Each row has a name. After each piece below comes the name of the row it's from, unless a question asks for something else. Each question is about the rows just above it. Places in a row count from 0.

| -288 |  -38 | -668 | -622 |  459 | -279 |  603 |  416 | -327 |   54 |  341 |  329 |  141 |  -52 |  -99 |  517 | -364 |  130 |  292 | -269 |  -75 | -196 |   88 | : Vuk
|  -60 |  423 | -715 |  -37 |  249 | -483 |  524 |  316 | -211 | -449 |  641 |  419 |  379 |  331 | -443 | -146 |  130 |  292 | -364 |  413 | -113 |    7 | -880 | : rif
|  -60 |  423 | -715 |  -37 |  249 | -483 |  524 |  316 | -211 | -449 |  641 |  419 |  379 |  331 |  -44 |  438 |  388 | -275 | -322 |  -72 |  -43 |   10 | -481 | : zove
Where does | -364 |  130 |  292 | start? Give its row and place.
Vuk, 16
|  -60 |  423 | -715 |  -37 |  249 | -483 |  524 |  316 | -211 | -449 |  641 |  419 |  379 |  331 | -443 | -146 |  130 |  292 | -364 |  413 | -113 |    7 | -880 | is in which row?
rif
How many entries does |  -60 |  423 | -715 |  -37 |  249 | -483 |  524 |  316 | -211 | -449 |  641 |  419 |  379 |  331 | -443 | -146 |  130 |  292 | -364 |  413 | -113 |    7 | -880 | have?
23
How many entries does | -288 |  -38 | -668 | -622 |  459 | -279 |  603 |  416 | -327 |   54 |  341 |  329 |  141 |  -52 |  -99 | have?
15
Number of entries in | -288 |  -38 | -668 | -622 |  459 |:
5
Number of entries in | -288 |  -38 | -668 | -622 |  459 | -279 |  603 |  416 | -327 |   54 |  341 |  329 |  141 |:
13

|  160 | -174 | -565 |   -5 |  601 |  488 | = rif
|  369 | -198 | -540 |  230 |  596 |  663 | = sizab
|  563 | -543 | -286 |  314 |  570 |  405 | = gak
|  580 | -860 | -206 |  313 |  572 |  145 | = Vuk
| -206 |  580 |  572 | -860 |  313 |  306 | = Vobuf
| 399 | -10 | -12 | -42 | 364 | 536 | = zove
| -206 |  580 |  572 | -860 |  313 |  306 | is in which row?
Vobuf
Row and place where |  580 | -860 | -206 |  313 |  572 | starts:
Vuk, 0
|  580 | -860 | -206 |  313 |  572 |  145 | is in which row?
Vuk
Number of entries in | 399 | -10 | -12 | -42 |:
4
Count the entries of | -206 |  580 |  572 | -860 |  313 |:
5
Number of entries in |  580 | -860 | -206 |  313 |  572 |:
5

|   49 | -626 | -427 | -706 |  -80 | -685 |   16 | -473 | -680 | -114 | -561 | -664 | -> zaru
|  -55 | -144 | -160 | -125 | -166 | -144 | -106 | -118 | -165 | -101 |  -68 | -140 | -> datik
| -174 | -559 | -510 | -528 |  301 | -571 |  419 | -178 | -899 |  367 | -922 | -708 | -> Vobuf
|   49 | -626 | -427 | -706 |  -80 | -685 |   16 | -473 | -680 | -114 | -561 | -664 | is in which row?
zaru
which: |  -55 | -144 | -160 | -125 | -166 | -144 | -106 | -118 | -165 | -101 |  -68 | -140 |
datik
| -685 |   16 | -473 | -680 | begins in row and place
zaru, 5

|  239 | -426 |  151 |  356 | -363 |   21 | -331 |  -93 | -249 | -139 | -102 |  -24 | -301 | -118 | -481 |  -19 |  -22 |  170 | -142 | -161 |  371 |  -28 | -310 | -301 | -105 |  130 |  301 |  208 |    1 | -226 |  413 |  210 |  171 |   46 |  270 |  -15 | -248 |  113 |  367 | -453 | -256 |   39 |   39 | -887 |   50 |   30 |   69 |  488 |  -64 | -318 |  271 |   44 | : gak
|  223 | -422 |  145 |  357 | -231 | -199 |  104 |  -81 | -256 | -146 | -118 |  -10 | -295 | -131 | -460 |  -18 |  -18 |  157 | -146 | -158 |  375 |  -23 | -310 | -295 | -121 |  125 | -324 |  218 |    4 | -234 |  405 |  215 |  171 |   46 |  247 |  -24 |  -53 |  127 |  361 | -449 | -265 |   28 |   28 | -887 |   39 |   25 |   69 |  464 |  -58 | -313 |  272 |   30 | : lat
|   72 |    3 | -129 |  126 | -203 |   89 | -217 |   77 |    8 |  360 | -278 |   37 | -378 | -167 | -136 |  145 |  -68 |   55 |  -49 |  147 |  231 | -195 | -310 | -378 |  -95 |   28 | -267 |   84 |   39 |  -50 |  122 |  448 |   -7 |  229 |   14 | -276 |    2 |  124 |  443 | -220 | -213 |   36 |   36 | -887 |   59 |   72 | -111 | -114 |  -45 |  113 |  247 | -470 | : rofo
|   62 |   65 | -105 |   88 | -199 |  104 | -231 |   81 |   25 |  377 | -245 |   18 | -384 | -154 | -137 |  156 | -106 |    4 |   -9 |  212 |  220 | -213 | -310 | -384 | -114 |   41 | -180 |   72 |   40 |  -55 |  103 |  439 |    0 |  212 |   59 | -340 |   48 |  116 |  486 | -228 | -167 |   46 |   46 | -887 |   86 |   92 | -138 |  -97 |  -58 |  161 |  251 | -508 | : zaru
|  -23 | -310 | -295 | begins in row and place
lat, 21
| -276 |    2 | begins in row and place
rofo, 35
Row and place where | -199 |  104 | -231 | starts:
zaru, 4
Where do |   72 |    3 | -129 |  126 | -203 |   89 | -217 |   77 |    8 |  360 | -278 |   37 | -378 | -167 | -136 |  145 |  -68 |   55 |  -49 |  147 |  231 | -195 | -310 | -378 |  -95 |   28 | -267 |   84 |   39 |  -50 |  122 |  448 |   -7 |  229 |   14 | -276 |    2 |  124 |  443 | -220 | -213 |   36 |   36 | -887 |   59 |   72 | -111 | -114 |  -45 |  113 |  247 | -470 | appear?
rofo
How many entries does |   72 |    3 | -129 | have?
3
Row and place where | 210 | 171 |  46 | starts:
gak, 31

| -114 |  -86 |    9 |   -6 | -946 |   43 | -> sizab
|  610 | -147 |  -76 |  327 |  235 |  114 | -> lat
|  -85 |  -24 | -117 | -100 |  221 |  -24 | -> zove
| -134 |   12 |    1 | -210 |  -82 |   -6 | -> Vobuf
| -452 |  397 |  -94 |  277 |  374 |  -64 | -> defif
|  334 |  -11 |  -53 | -248 | -316 |  -13 | -> datik
Row and place where | 327 | 235 | starts:
lat, 3
The row with |  610 | -147 |  -76 |  327 |  235 |  114 | is
lat
Count the entries of | -114 |  -86 |    9 |:
3

| -181 |  -30 |   45 |  -21 | = zaru
| -328 | -245 | -606 |  110 | = lat
| 364 |  38 |  26 |  78 | = subiz
| -245 | -606 | -328 |  132 | = defif
|  881 | -124 |  121 | -228 | = sizab
|   88 |   42 |  145 | -210 | = Vobuf
| 155 | -64 | -90 | 102 | = rif
| 826 | -31 |   5 | -73 | = Vuk
| -286 | -206 | -421 |  289 | = datik
|   4 | -64 |  93 |  42 | = gak
|  494 |   83 |  228 | -469 | = zove
|  30 | -26 | -93 | -12 | = rofo
| -328 | -245 | -606 | begins in row and place
lat, 0
| -328 | -245 | -606 |  110 | is in which row?
lat
Where does | 364 |  38 | start? Give its row and place.
subiz, 0
The row with | -245 | -606 | -328 |  132 | is
defif
Number of entries in | 364 |  38 |:
2

|  -99 |  444 |  167 |   67 | -121 |  -51 |  -66 | -165 |  datik
| -254 |  410 |  221 |   93 |  -94 | -120 |   63 | -219 |  zove
| -268 |  556 |  -88 |  423 |  149 | -460 |  102 | -487 |  lat
| -324 |  421 |   94 |  273 | -168 |  -55 |  -59 | -259 |  subiz
|  124 |  440 |  238 |  -98 |    1 |   21 |  248 | -286 |  Vobuf
|  149 |  307 |  423 | -460 |  149 |  -88 |  308 |   36 |  Vuk
| -195 |  511 |  152 |  222 | -279 | -178 | -503 |  -48 |  rofo
|  479 |  727 |  209 |   93 | -234 |   -3 | -130 | -471 |  defif
|   49 |  624 |  375 |  125 | -186 | -188 |  175 | -529 |  sizab
| -390 |  176 |   94 |  -71 |   53 |  -19 |    6 |  154 |  zaru
|  138 |  656 |  198 |  223 | -263 |  -78 |  -91 | -485 |  gak
How many entries does | -390 |  176 |   94 |  -71 |   53 |  -19 |    6 |  154 | have?
8
|  479 |  727 |  209 |   93 | -234 | begins in row and place
defif, 0
How many entries does | -268 |  556 |  -88 |  423 |  149 | -460 | have?
6
The row with | -324 |  421 |   94 |  273 | -168 |  -55 |  -59 | -259 | is
subiz
Row and place where |  149 |  307 |  423 | -460 |  149 |  -88 | starts:
Vuk, 0
Row and place where | 176 |  94 | -71 |  53 | -19 |   6 | 154 | starts:
zaru, 1
Row and place where |  423 | -460 |  149 |  -88 | starts:
Vuk, 2

| -239 |  169 | -115 | -477 |  255 | -263 | -266 |  182 |  314 |  -41 | -> rif
|  372 |  169 | -115 | -477 |  255 | -263 | -266 |  182 |  314 |  -41 | -> lat
| -207 | -374 | -385 | -317 |  -14 | -814 |  334 |  223 | -225 | -152 | -> datik
|  255 | -260 | -814 | -374 |  -14 | -385 | -255 | -185 |  -14 |  506 | -> Vuk
| -239 | -377 | -300 | -359 | -101 | -880 |  583 |  238 | -147 | -138 | -> defif
Number of entries in | 255 |:
1
| -374 | -385 | -317 |  -14 | -814 | begins in row and place
datik, 1
which: | -239 | -377 | -300 | -359 | -101 | -880 |  583 |  238 | -147 | -138 |
defif
which: | -239 |  169 | -115 | -477 |  255 | -263 | -266 |  182 |  314 |  -41 |
rif

